Here is a tiny trained network, its code and every weight. The questions are about switching its units off for an input and a target symbol, where a switched-off unit gives its printed mean instead of its output.

import numpy as np


def w(rows, s, z=0):
    codes = np.array(rows[::2]) - 128.0
    scale = np.full(codes.shape[1], s)
    scale[-1] = z or s
    return codes * scale


def f(y):
    return y / 2 * (1 + np.tanh(0.7978845608 * (y + 0.044715 * y**3)))


def softmax(a):
    e = np.exp(a - a.max(-1, keepdims=True))
    return e / e.sum(-1, keepdims=True)


def log_softmax(a):
    a = a - a.max(-1, keepdims=True)
    return a - np.log(np.exp(a).sum(-1, keepdims=True))


def net(x, mask):
    ids = ['Λβγζθμτψω'.index(c) for c in x.split()]
    T = len(ids)
    res = E[ids] + P[:T]
    u = 0
    for l in range(3):
        q, k, v = (res @ M[l].T for M in (Q, K, V))
        z = softmax(np.where(np.tri(T) > 0, q @ k.T / 3**0.5, -1e9)) @ v
        res = res + np.where(mask[u], z, O[l][:, -1]) @ O[l][:, :-1]
        u += 1
        y = f(res @ A[l][:, :-1].T + A[l][:, -1])
        res = res + np.where(mask[u : u + 12], y, B[l][:, -1]) @ B[l][:, :-1]
        u += 12
    return log_softmax(res[-1] @ U[:, :-1].T + U[:, -1])


Q, K, V, O, A, B = {}, {}, {}, {}, {}, {}
E = w([
[135,66,254,138,164],'Λ',
[172,181,68,166,178],'β',
[192,133,134,137,194],'γ',
[202,180,166,72,82],'ζ',
[104,159,120,197,107],'θ',
[104,112,187,148,48],'μ',
[190,74,56,124,115],'τ',
[96,58,109,111,207],'ψ',
[52,56,110,95,125],'ω',
],0.0089)
P = w([
[96,70,71,13,207],'0',
[28,222,108,110,155],'1',
[153,47,88,73,176],'2',
[73,207,111,169,128],'3',
[188,24,97,128,155],'4',
[112,197,121,221,106],'5',
[245,12,120,183,144],'6',
[140,190,125,254,102],'7',
],0.0045)
Q[0] = w([
[240,192,202,3,62],'L0H1',
[62,12,87,218,162],'L0H1',
[187,144,78,56,106],'L0H1',
],0.032)
K[0] = w([
[2,81,95,18,171],'L0H1',
[219,54,132,229,76],'L0H1',
[85,100,40,52,160],'L0H1',
],0.021)
V[0] = w([
[102,164,79,115,254],'L0H1',
[74,122,110,232,105],'L0H1',
[180,147,36,168,74],'L0H1',
],0.0074)
O[0] = w([
[189,80,88,254,104,54],'L0H1',
[72,109,125,139,150,244],'L0H1',
[108,145,20,94,141,130],'L0H1',
],0.0079,0.0011)
A[0] = w([
[102,136,132,121,143,121],'L0N1',
[25,147,129,119,191,32],'L0N2',
[82,183,93,113,75,91],'L0N3',
[144,147,144,158,128,77],'L0N4',
[77,200,130,170,61,69],'L0N5',
[113,2,115,94,129,3],'L0N6',
[140,167,142,113,121,94],'L0N7',
[138,78,129,88,199,83],'L0N8',
[97,128,136,128,152,112],'L0N9',
[124,120,132,168,106,111],'L0N10',
[88,180,148,193,175,41],'L0N11',
[86,100,64,141,116,40],'L0N12',
],0.014,0.0042)
B[0] = w([
[145,105,133,154,99,150],'L0N1',
[137,125,112,227,71,234],'L0N2',
[173,177,146,183,158,184],'L0N3',
[89,143,98,96,145,92],'L0N4',
[135,147,158,214,211,244],'L0N5',
[2,160,118,180,179,250],'L0N6',
[132,116,81,181,126,82],'L0N7',
[173,147,121,203,135,237],'L0N8',
[144,98,135,146,97,157],'L0N9',
[103,121,132,87,147,137],'L0N10',
[43,57,75,101,133,163],'L0N11',
[114,191,90,90,178,168],'L0N12',
],0.017,0.0015)
Q[1] = w([
[189,94,58,132,226],'L1H1',
[178,152,108,141,141],'L1H1',
[243,252,30,45,198],'L1H1',
],0.013)
K[1] = w([
[158,134,92,111,140],'L1H1',
[138,177,139,145,117],'L1H1',
[176,191,5,142,135],'L1H1',
],0.023)
V[1] = w([
[136,69,104,147,111],'L1H1',
[81,179,189,88,226],'L1H1',
[125,23,4,196,22],'L1H1',
],0.0023)
O[1] = w([
[151,173,133,73,150,125],'L1H1',
[116,98,131,135,88,253],'L1H1',
[223,156,126,9,187,10],'L1H1',
],0.0015,0.00054)
A[1] = w([
[155,114,98,67,107,40],'L1N1',
[158,109,124,137,74,4],'L1N2',
[158,119,205,148,96,123],'L1N3',
[133,109,173,111,203,20],'L1N4',
[155,122,97,75,127,25],'L1N5',
[121,246,135,98,58,92],'L1N6',
[159,133,151,120,139,55],'L1N7',
[97,65,178,100,39,69],'L1N8',
[108,118,201,111,144,19],'L1N9',
[141,175,130,85,143,5],'L1N10',
[128,123,123,130,125,118],'L1N11',
[127,148,41,160,41,4],'L1N12',
],0.012,0.0032)
B[1] = w([
[86,249,124,153,51,130],'L1N1',
[130,149,92,153,47,116],'L1N2',
[136,147,80,176,48,252],'L1N3',
[133,169,103,174,101,137],'L1N4',
[102,220,107,151,63,129],'L1N5',
[179,104,122,159,146,118],'L1N6',
[135,149,108,151,96,115],'L1N7',
[98,51,57,136,124,194],'L1N8',
[116,164,90,165,121,157],'L1N9',
[104,102,75,143,132,108],'L1N10',
[127,132,128,127,130,125],'L1N11',
[132,201,164,134,173,158],'L1N12',
],0.018,0.0043)
Q[2] = w([
[207,173,105,251,2],'L2H1',
[126,113,154,229,103],'L2H1',
[47,113,143,199,170],'L2H1',
],0.019)
K[2] = w([
[140,125,52,254,57],'L2H1',
[59,176,70,157,109],'L2H1',
[58,144,123,106,156],'L2H1',
],0.025)
V[2] = w([
[253,73,190,162,134],'L2H1',
[100,201,128,157,144],'L2H1',
[93,158,66,84,89],'L2H1',
],0.0019)
O[2] = w([
[157,120,16,103,133,70],'L2H1',
[127,7,146,204,112,254],'L2H1',
[167,165,192,142,103,116],'L2H1',
],0.0011,0.0018)
A[2] = w([
[7,122,212,81,113,69],'L2N1',
[130,114,156,107,114,96],'L2N2',
[153,135,172,62,32,1],'L2N3',
[163,132,167,93,153,191],'L2N4',
[162,87,133,38,230,91],'L2N5',
[139,99,230,8,93,168],'L2N6',
[252,89,169,82,126,24],'L2N7',
[159,205,136,99,141,68],'L2N8',
[134,122,110,106,120,104],'L2N9',
[245,65,234,124,147,197],'L2N10',
[103,133,180,132,189,118],'L2N11',
[171,162,109,77,116,223],'L2N12',
],0.013,0.0051)
B[2] = w([
[47,124,161,141,52,174],'L2N1',
[100,124,159,66,120,95],'L2N2',
[74,141,140,98,52,124],'L2N3',
[198,161,122,66,189,149],'L2N4',
[67,198,69,108,56,239],'L2N5',
[95,216,250,112,207,145],'L2N6',
[37,156,161,177,202,152],'L2N7',
[164,87,93,135,128,173],'L2N8',
[128,123,153,60,133,127],'L2N9',
[175,55,222,116,55,191],'L2N10',
[131,97,151,67,186,253],'L2N11',
[178,147,188,73,131,203],'L2N12',
],0.021,0.0035)
U = w([
[209,129,104,86,127,247],'Λ',
[60,96,153,121,96,1],'β',
[108,172,178,92,125,55],'γ',
[87,168,62,84,122,82],'ζ',
[119,113,134,94,43,8],'θ',
[141,81,180,124,99,88],'μ',
[111,104,135,141,217,182],'τ',
[127,176,135,201,93,205],'ψ',
[123,3,64,114,75,218],'ω',
],0.0049,0.0024)

Each question gives the input, a string of symbols that net reads in full, and the target symbol t.
The units are the heads (3 rows each of Q, K, V and O) and the neurons (one row each of A and B). Each row of codes is followed by its name. A weight is (code - 128) times the scale printed after its matrix; where a second scale follows, it is the last column's (O, A, B and U).
mask holds one flag per unit, layer by layer, with each layer's heads first. A switched-off unit (its flag False) gives its mean, the last column of its rows in O or B, instead of its output. The means were averaged over made-up inputs and are rounded, as every weight is.
A unit's drop is (log p(t) with every unit on - log p(t) with that unit switched off) / (log p(t) with every unit on - log p(t) with every unit switched off).
The circuit of an input: a set's keep is (log p(t) with only the set's units on - log p(t) with every unit switched off) / (log p(t) with every unit on - log p(t) with every unit switched off). Starting from the 12 units with the biggest drops (on a tie, the unit counted first), units are removed one at a time, each time the one whose removal leaves the highest keep (on an exact tie, the one counted first), for as long as the keep stays at least 0.8.
units of the circuit, in order: the units of the circuit, biggest drop first
most important unit: the unit with the biggest drop
k most important neurons: the k neurons with the biggest drops, biggest first
k most important neurons of layer l: the k neurons of layer l with the biggest drops, biggest first
drop when u is switched off: that unit's drop, to one decimal
input τ ψ ω, target β: units of the circuit, in order : L0N6, L2N1
input μ β μ θ ψ, target τ: units of the circuit, in order : L0N6, L2N11, L1N3
input μ ω ψ ω, target ψ: units of the circuit, in order : L0N2, L1N12, L2N11
input μ μ μ ψ ψ τ μ, target ω: units of the circuit, in order : L1N8, L0N5, L0N12, L0N3
input μ ω Λ, target ψ: most important unit : L0H1
input θ μ β θ β Λ γ ψ, target γ: 2 most important neurons : L1N3, L2N6
input ω μ τ ψ ω β θ ψ, target τ: 4 most important neurons : L0N2, L1N12, L1N3, L2N11
input θ ω μ μ ψ μ, target ψ: 4 most important neurons : L1N3, L0N5, L0N3, L2N11
input ψ β Λ ψ, target ω: 2 most important neurons : L0N5, L0N12
input μ β μ β β ψ, target ζ: 3 most important neurons : L1N3, L2N5, L0N12
input β μ θ ζ μ μ μ θ, target τ: 2 most important neurons : L1N3, L0N11
input ψ ψ ω μ, target ψ: 3 most important neurons : L1N3, L0N5, L0N3
input μ β β τ β τ γ, target μ: 2 most important neurons : L2N10, L0N12
input μ β ζ, target θ: most important unit : L0N6
input β β μ θ β ω, target ζ: 2 most important neurons : L0N12, L1N3
input ω ω β ω β ω ψ γ, target γ: 4 most important neurons of layer 1 : L1N3, L1N8, L1N9, L1N4
input ψ μ θ θ τ τ ζ θ, target τ: 3 most important neurons of layer 0 : L0N5, L0N11, L0N3
input μ μ θ ψ μ μ ω, target β: 3 most important neurons : L0N6, L2N1, L1N3
input θ β θ ω, target τ: 2 most important neurons : L0N2, L1N3
input γ μ μ ω, target ψ: most important unit : L0N2
input β θ β μ ψ μ τ ψ, target Λ: 3 most important neurons of layer 1 : L1N12, L1N3, L1N8
input ψ β γ ζ, target μ: 2 most important neurons of layer 0 : L0N4, L0N6
input ψ μ ζ Λ μ β Λ ω, target ω: drop when L0N7 is switched off : 0.0
input ψ ζ ψ ψ, target μ: drop when L0N3 is switched off : -0.1
input β ψ γ μ τ ω, target Λ: drop when L0H1 is switched off : 1.1
input θ μ β μ ω τ β β, target ζ: 3 most important neurons : L2N5, L1N3, L1N1
